Here is a tiny trained network, its code and every weight. The questions are about switching its units off for an input and a class, where a switched-off unit gives its printed mean instead of its output.

import numpy as np


def w(rows, s, z=0):
    codes = np.array(rows[::2]) - 128.0
    scale = np.full(codes.shape[1], s)
    scale[-1] = z or s
    return codes * scale


def f(y):
    return y / 2 * (1 + np.tanh(0.7978845608 * (y + 0.044715 * y**3)))


def log_softmax(a):
    a = a - a.max(-1, keepdims=True)
    return a - np.log(np.exp(a).sum(-1, keepdims=True))


def net(x, mask):
    res = np.array(x, float).reshape(1, 5) / 4 @ E
    y = f(res @ A[0][:, :-1].T + A[0][:, -1])
    res = res + np.where(mask, y, B[0][:, -1]) @ B[0][:, :-1]
    return log_softmax(res[-1] @ U[:, :-1].T + U[:, -1])


A, B = {}, {}
E = w([
[229,255,195,171],'x0',
[103,204,117,67],'x1',
[141,65,227,92],'x2',
[159,125,194,127],'x3',
[196,85,111,86],'x4',
],0.01)
A[0] = w([
[62,121,137,162,150],'neuron 0',
[79,124,89,186,105],'neuron 1',
[93,67,66,216,219],'neuron 2',
[60,152,123,196,195],'neuron 3',
[149,145,73,203,147],'neuron 4',
[250,110,145,82,253],'neuron 5',
[152,126,3,133,167],'neuron 6',
[146,185,70,163,89],'neuron 7',
[188,94,211,146,188],'neuron 8',
],0.012,0.0031)
B[0] = w([
[65,100,209,84,173],'neuron 0',
[104,102,167,142,185],'neuron 1',
[59,27,105,194,252],'neuron 2',
[146,205,207,78,194],'neuron 3',
[168,175,162,185,195],'neuron 4',
[145,88,87,27,254],'neuron 5',
[82,116,123,186,252],'neuron 6',
[168,107,69,136,205],'neuron 7',
[147,152,179,2,234],'neuron 8',
],0.008,0.0088)
U = w([
[92,134,174,217,1],'0',
[77,188,122,145,239],'1',
[75,110,8,145,149],'2',
[154,88,162,79,67],'3',
[79,95,168,136,232],'4',
[175,143,70,152,42],'5',
],0.015,0.0038)

Each question gives the input, the list of numbers given to net, and the class t.
The units are the neurons (one row each of A and B). Each row of codes is followed by its name. A weight is (code - 128) times the scale printed after its matrix; where a second scale follows, it is the last column's (A, B and U).
mask holds one flag per neuron, in row order. A switched-off neuron (its flag False) gives its mean, the last column of its row in B, instead of its output. The means were averaged over made-up inputs and are rounded, as every weight is.
A unit's drop is (log p(t) with every unit on - log p(t) with that unit switched off) / (log p(t) with every unit on - log p(t) with every unit switched off).
The circuit of an input: a set's keep is (log p(t) with only the set's units on - log p(t) with every unit switched off) / (log p(t) with every unit on - log p(t) with every unit switched off). Starting from all 9 units, units are removed one at a time, each time the one whose removal leaves the highest keep (on an exact tie, the one counted first), for as long as the keep stays at least 0.8.
circuit, biggest first: the units of the circuit, biggest drop first
most important unit: the unit with the biggest drop
top k neurons: the k neurons with the biggest drops, biggest first
drop of u: that unit's drop, to one decimal
input [0,-1,-7,3,0], class 0: most important unit => neuron 5
input [0,-3,-2,-1,-6], class 0: circuit, biggest first => [neuron 5; neuron 8]
input [1,-6,5,2,-5], class 3: top 2 neurons => [neuron 8; neuron 6]
input [-7,6,8,-6,3], class 2: top 4 neurons => [neuron 8; neuron 3; neuron 1; neuron 4]
input [-6,3,2,3,6], class 2: top 2 neurons => [neuron 8; neuron 3]
input [-8,-5,4,-1,7], class 2: circuit, biggest first => [neuron 2; neuron 3]
input [-3,-7,-4,-5,1], class 0: circuit, biggest first => [neuron 5; neuron 4; neuron 1]
input [-8,6,-2,1,-2], class 4: circuit, biggest first => [neuron 0; neuron 7]
input [6,-1,0,2,0], class 3: circuit, biggest first => [neuron 8; neuron 5]
input [8,6,7,-2,-6], class 3: circuit, biggest first => [neuron 8; neuron 6]
input [-7,1,8,-5,6], class 2: circuit, biggest first => [neuron 8; neuron 3]
input [-7,3,-6,-3,-6], class 4: circuit, biggest first => [neuron 3; neuron 0]
input [-5,4,-7,8,-5], class 4: top 2 neurons => [neuron 0; neuron 1]
input [7,-8,-5,1,-1], class 5: most important unit => neuron 7
input [-8,-7,8,-8,5], class 2: top 2 neurons => [neuron 2; neuron 3]
input [7,-5,2,-6,1], class 3: top 3 neurons => [neuron 8; neuron 5; neuron 6]
input [-5,-8,-6,-4,1], class 0: drop of neuron 3 => 0.1
input [-1,7,5,-5,3], class 2: drop of neuron 7 => -0.3
input [-2,4,4,-4,2], class 2: drop of neuron 4 => 0.2
input [6,-4,-8,-2,-8], class 0: most important unit => neuron 4
